Below is a small trained network, with its code and all its weights. Each question gives an input and a class and asks what happens when units are switched off, that is, made to give their printed mean instead of their output.

import numpy as np


def w(rows, s, z=0):
    codes = np.array(rows[::2]) - 128.0
    scale = np.full(codes.shape[1], s)
    scale[-1] = z or s
    return codes * scale


def f(y):
    return np.maximum(y, 0)


def log_softmax(a):
    a = a - a.max(-1, keepdims=True)
    return a - np.log(np.exp(a).sum(-1, keepdims=True))


def net(x, mask):
    res = np.array(x, float).reshape(1, 8) / 4 @ E
    y = f(res @ A[0][:, :-1].T + A[0][:, -1])
    res = res + np.where(mask, y, B[0][:, -1]) @ B[0][:, :-1]
    return log_softmax(res[-1] @ U[:, :-1].T + U[:, -1])


A, B = {}, {}
E = w([
[138,110,49,162,186,197],'x0',
[96,238,131,133,144,147],'x1',
[96,111,120,98,178,87],'x2',
[95,136,65,145,100,39],'x3',
[68,154,156,8,144,151],'x4',
[132,113,193,164,157,91],'x5',
[234,129,140,70,103,80],'x6',
[168,206,103,127,146,135],'x7',
],0.011)
A[0] = w([
[66,165,133,200,168,113,19],'N0',
[135,116,103,173,188,197,42],'N1',
[94,200,79,166,174,75,31],'N2',
[136,140,142,95,109,147,111],'N3',
[186,156,236,127,90,153,71],'N4',
[150,170,70,132,102,85,116],'N5',
[132,128,111,149,159,165,63],'N6',
[119,65,173,40,174,131,84],'N7',
[142,138,61,221,246,254,62],'N8',
[142,150,69,121,114,111,47],'N9',
[139,125,89,137,133,179,50],'N10',
[161,144,156,40,118,135,126],'N11',
[119,94,122,131,161,127,13],'N12',
[193,85,90,157,101,87,63],'N13',
[103,95,151,53,146,169,4],'N14',
[162,106,134,122,157,112,47],'N15',
[67,114,119,242,118,79,149],'N16',
[183,205,209,149,37,211,28],'N17',
[133,152,123,107,119,139,91],'N18',
[172,34,89,205,95,72,90],'N19',
[127,122,215,55,156,149,60],'N20',
[133,136,133,130,135,127,31],'N21',
[212,59,95,186,85,91,22],'N22',
[163,99,113,122,150,111,6],'N23',
[155,120,108,158,122,98,34],'N24',
[85,97,135,165,112,127,18],'N25',
[36,63,139,58,149,150,101],'N26',
[128,135,102,113,105,139,24],'N27',
[95,131,104,62,123,172,108],'N28',
[152,99,206,141,184,71,45],'N29',
[154,118,98,185,184,203,82],'N30',
[162,95,125,129,135,102,72],'N31',
[164,117,85,72,90,121,63],'N32',
[156,182,136,114,34,158,102],'N33',
[142,124,105,27,115,165,110],'N34',
[151,129,122,131,161,129,1],'N35',
[128,125,113,115,114,138,50],'N36',
[203,51,110,162,91,88,16],'N37',
[141,150,148,163,102,159,76],'N38',
[145,71,221,134,198,54,30],'N39',
[124,229,67,104,123,63,149],'N40',
[46,74,140,201,82,149,27],'N41',
[139,120,154,127,150,111,51],'N42',
[112,164,55,146,98,130,57],'N43',
[161,116,108,151,117,97,32],'N44',
],0.0097,0.0057)
B[0] = w([
[56,164,91,140,150,104,170],'N0',
[125,97,126,105,158,168,178],'N1',
[73,134,152,165,174,85,172],'N2',
[133,160,113,107,119,132,154],'N3',
[168,203,179,147,148,141,197],'N4',
[153,119,111,136,184,89,178],'N5',
[135,119,123,119,151,147,151],'N6',
[121,113,126,43,62,89,193],'N7',
[133,45,97,54,255,222,249],'N8',
[126,118,155,118,184,96,148],'N9',
[158,113,133,96,159,131,150],'N10',
[130,187,95,62,90,100,196],'N11',
[137,119,144,131,123,161,135],'N12',
[167,90,115,186,134,102,190],'N13',
[111,102,92,66,67,137,166],'N14',
[142,125,149,123,121,110,142],'N15',
[42,120,159,225,132,158,220],'N16',
[196,217,133,204,124,186,196],'N17',
[146,135,111,129,121,125,142],'N18',
[166,47,138,207,82,93,233],'N19',
[116,176,141,24,69,146,191],'N20',
[128,134,120,139,135,127,128],'N21',
[201,51,119,198,94,103,210],'N22',
[149,124,141,131,112,120,138],'N23',
[139,114,134,155,140,124,149],'N24',
[109,158,135,156,106,148,147],'N25',
[58,104,84,103,48,148,203],'N26',
[141,123,162,94,150,114,131],'N27',
[135,127,46,117,108,124,175],'N28',
[129,117,238,106,157,104,179],'N29',
[136,67,138,106,181,169,193],'N30',
[142,108,143,126,116,105,154],'N31',
[136,136,99,140,152,94,163],'N32',
[198,177,102,159,159,145,179],'N33',
[133,128,55,99,113,86,187],'N34',
[122,124,154,128,118,137,130],'N35',
[128,127,113,140,142,116,129],'N36',
[200,76,101,160,90,72,199],'N37',
[135,130,124,169,123,156,148],'N38',
[110,100,254,78,134,101,194],'N39',
[103,164,76,148,200,62,207],'N40',
[37,120,169,202,70,199,182],'N41',
[137,133,148,120,141,123,136],'N42',
[116,108,162,125,181,99,162],'N43',
[146,110,137,164,136,121,150],'N44',
],0.0079,0.012)
U = w([
[189,45,158,183,79,91,137],'0',
[139,176,77,83,154,55,253],'1',
[116,62,108,91,207,253,111],'2',
[124,136,254,51,83,91,116],'3',
[95,132,73,25,21,127,45],'4',
[25,97,161,185,73,197,114],'5',
[38,161,114,161,176,86,123],'6',
[198,236,140,111,89,191,105],'7',
],0.0083,0.0037)

Each question gives the input, the list of numbers given to net, and the class t.
The units are the neurons (one row each of A and B). Each row of codes is followed by its name. A weight is (code - 128) times the scale printed after its matrix; where a second scale follows, it is the last column's (A, B and U).
mask holds one flag per neuron, in row order. A switched-off neuron (its flag False) gives its mean, the last column of its row in B, instead of its output. The means were averaged over made-up inputs and are rounded, as every weight is.
A unit's drop is (log p(t) with every unit on - log p(t) with that unit switched off) / (log p(t) with every unit on - log p(t) with every unit switched off).
The circuit of an input: a set's keep is (log p(t) with only the set's units on - log p(t) with every unit switched off) / (log p(t) with every unit on - log p(t) with every unit switched off). Starting from the 12 units with the biggest drops (on a tie, the unit counted first), units are removed one at a time, each time the one whose removal leaves the highest keep (on an exact tie, the one counted first), for as long as the keep stays at least 0.8.
units of the circuit, in order: the units of the circuit, biggest drop first
k most important neurons: the k neurons with the biggest drops, biggest first
drop when u is switched off: that unit's drop, to one decimal
input [5,-3,4,0,0,2,-3,-6], class 5: units of the circuit, in order	N41; N26
input [4,0,-1,2,-8,-6,-4,-5], class 2: 3 most important neurons	N8; N30; N1
input [4,3,4,5,-6,-6,-5,-7], class 5: units of the circuit, in order	N41
input [-3,-3,-4,5,3,8,-2,-6], class 5: units of the circuit, in order	N41; N16
input [4,0,-6,3,8,-5,-1,1], class 1: units of the circuit, in order	N40; N41
input [1,-8,8,5,1,7,-4,-3], class 5: units of the circuit, in order	N16; N41
input [4,-6,-8,-7,5,5,2,6], class 7: 2 most important neurons	N17; N4
input [-4,7,-5,1,-5,6,-3,2], class 6: units of the circuit, in order	N0; N2
input [-2,-2,-4,-5,8,0,1,8], class 7: 3 most important neurons	N17; N4; N33
input [-7,7,-2,4,-8,-6,3,2], class 6: 3 most important neurons	N40; N2; N16
input [5,8,-8,6,8,-2,0,-7], class 1: units of the circuit, in order	N40; N16
input [-7,3,6,6,-7,4,2,5], class 6: 4 most important neurons	N40; N2; N16; N0
input [1,-2,-6,-8,4,3,7,-6], class 3: 2 most important neurons	N7; N39
input [-3,-6,2,7,8,3,0,-7], class 4: units of the circuit, in order	N26
input [1,-4,-1,-3,-4,1,-6,-1], class 2: 4 most important neurons	N8; N30; N1; N26
input [-5,-3,8,-7,-2,2,-7,7], class 3: 2 most important neurons	N39; N29
input [-2,7,4,6,-1,6,5,-4], class 6: drop when N40 is switched off	0.4
input [5,0,-4,-1,-8,-5,-1,-1], class 2: drop when N8 is switched off	2.7
input [-5,-6,-6,-6,5,7,-3,8], class 7: drop when N17 is switched off	0.7
input [-6,-3,1,3,1,3,8,-7], class 3: drop when N12 is switched off	0.0
input [-3,-4,-6,-3,-6,0,-7,-2], class 5: units of the circuit, in order	N41
